Each row has a name. Each question is about the rows just above it.

Columns, left to right: E U Z M J B D
Y: [109 129  96 126 146 142 144]
H: [ 79 100 158 152 129 149  76]
V: [115 156  63 211 155 107 105]
W: [147 128 188 157 109 108 129]
N: [ 88 105 129 157 196 109 157]
S: [139 115 138 103 125 135 137]
Q: [110 120 148 147 100 115 132]
K: [106 141  87  90 158 166 133]
L: [120 102 203 114 150 178 108]
Which value is in both Q and H? -> [100]
Whose row is [110 120 148 147 100 115 132]? -> Q
Which value is in both L and Q? -> [120]
Which value is in both N and H? -> [129]

Columns, left to right: vosuz tumu Negef kuzoz lifa Fabos
A: [140 138 100 180 157 162]
F: [161 138 100 174  56 144]
T: [140 162 100 174  56 144]
G: [140 138 100 134 169 153]
Whose row is [140 162 100 174  56 144]? -> T
[140 138 100 180 157 162] is in which row? -> A
Whose row is [140 138 100 134 169 153]? -> G
Which column holds this, read top down? [161 140] -> vosuz

Columns, left to right: zufim Suged bis suvof gup Kepon nef Vup pazak
R: [117 121  38 106 128 105 132 117 116]
X: [126 127 129 128 130 129 129 128 126]
P: [129 127 105 128 129 126 131 128 125]
Shared by R and X: -> [128]
Which column holds [106 128] top down? -> suvof
Which column holds [126 125] top down? -> pazak
Where do [129 127 105 128 129 126 131 128 125] appear? -> P
The row with [126 127 129 128 130 129 129 128 126] is -> X

Columns, left to right: nonol tufe mabi Fot
Vizo: [ 64 143 217 201]
somav: [ 64 218  53 123]
tuf: [ 64 143  82 217]
[143 218] is in which column, read top down? -> tufe
Which value is in both tuf and somav? -> [64]
[201 123] is in which column, read top down? -> Fot

Columns, left to right: Gevi rozi pif patad nevog Nis fovip tonun pepo
Tudug: [133 140 140 166 106 133 140 123 135]
nebo: [140 140 146 130 154 120 119 130 119]
gebu: [133 140 140 166 106 133 140 123 108]
fozin: [133 140 140 166 106 133 120 123 135]
vema: [159 148 174  99 125 148 170  76  82]
sop: [159 165 181 126  92 171 132 115 106]
miruv: [133 109 125  51 175 139 147  94  89]
Which column holds [130 123 123  76 115] top down? -> tonun
The one value in Tudug and miruv: -> [133]
Which column holds [140 119 140 120 170 132] top down? -> fovip

Columns, left to right: Kula rarop muka kude visi
Dig: [122  94 101 120 129]
kon: [128 142 103 133 104]
mapoz: [104 120 120 142 205]
Which column holds this, read top down? [128 104] -> Kula
Which value is in both Dig and mapoz? -> [120]
Shared by mapoz and Dig: -> [120]
[122 128] is in which column, read top down? -> Kula
Which column holds this, read top down? [104 205] -> visi
Whose row is [104 120 120 142 205]? -> mapoz

Columns, left to right: Gelu fab zoza ketob dosog biv
dez: [ 96 115 106 133 159 101]
Tana: [136 147 155 166 121 101]
zok: [132 121 102  83 132 132]
tuto: [122 102 102 119 146 126]
vepig: [143 163 109 155 102 147]
vome: [147 116 156  92 115 123]
vufu: [136 149 173 111 130 120]
sodub: [ 95 141 126 130 165 137]
zizu: [ 96 115 106 133 146 126]
pud: [116 161 149 161 137 120]
kop: [118 121 138  81 148  82]
dos: [123 156 149 161 137 120]
Shared by tuto and vepig: -> [102]
Which column holds this, read top down? [133 166  83 119 155  92 111 130 133 161  81] -> ketob
[101 132 126 147 123 120 137 126 120] is in which column, read top down? -> biv
[106 155 102 102 109] is in which column, read top down? -> zoza
Which value is in both vepig and tuto? -> [102]
Which row holds [118 121 138  81 148  82]? -> kop

Columns, left to right: Ruba bokag vor Nerap vevuv nopa
tupu: [140 132 160 159 143 138]
Vul: [132 123 123 152 138 151]
toba: [116 141 109 107 132  79]
mosak: [158 126 118  91 155  86]
takup: [122 132 160 141 177 158]
ravo: [159 132 160 159 143 158]
Tudu: [110 122 131 111 129 104]
dil: [132 123 141 152 138 123]
Peta: [101 124 200 161 131 128]
Where do [122 132 160 141 177 158] appear? -> takup
Shared by Peta and Tudu: -> [131]
Which value is in both ravo and toba? -> [132]
The one value in dil and ravo: -> [132]
Which column holds this, read top down? [143 138 132 155 177] -> vevuv
Which value is in both toba and tupu? -> [132]
Which column holds [132 101] top down? -> Ruba

Columns, left to right: Nutap semun Tiri Bamep
leta: [131  38 149 117]
tesu: [105 111 103  55]
zus: [149 163 147 199]
Non: [152 128 157 200]
sigi: [110  78 116 147]
lub: [120  53 132  86]
Which column holds this, read top down? [105 149] -> Nutap
Shared by zus and sigi: -> [147]
Which column holds this, read top down? [105 149 152 110] -> Nutap
Which column holds [152 110 120] top down? -> Nutap

Columns, left to right: Seb Dunis rupe Nuzeg gifa silu mif num
nenos: [123 112 123 125 124 124 121 121]
betes: [118 101 136 131 111  94  93  93]
Magof: [120 105 153  99  89 111  87  95]
Boga: [ 69 208  74 137  81 112  64  72]
Dugiv: [118 101 136 131 111 100 103 111]
[153  74 136] is in which column, read top down? -> rupe
The one value in Dugiv and Magof: -> [111]
[ 69 118] is in which column, read top down? -> Seb

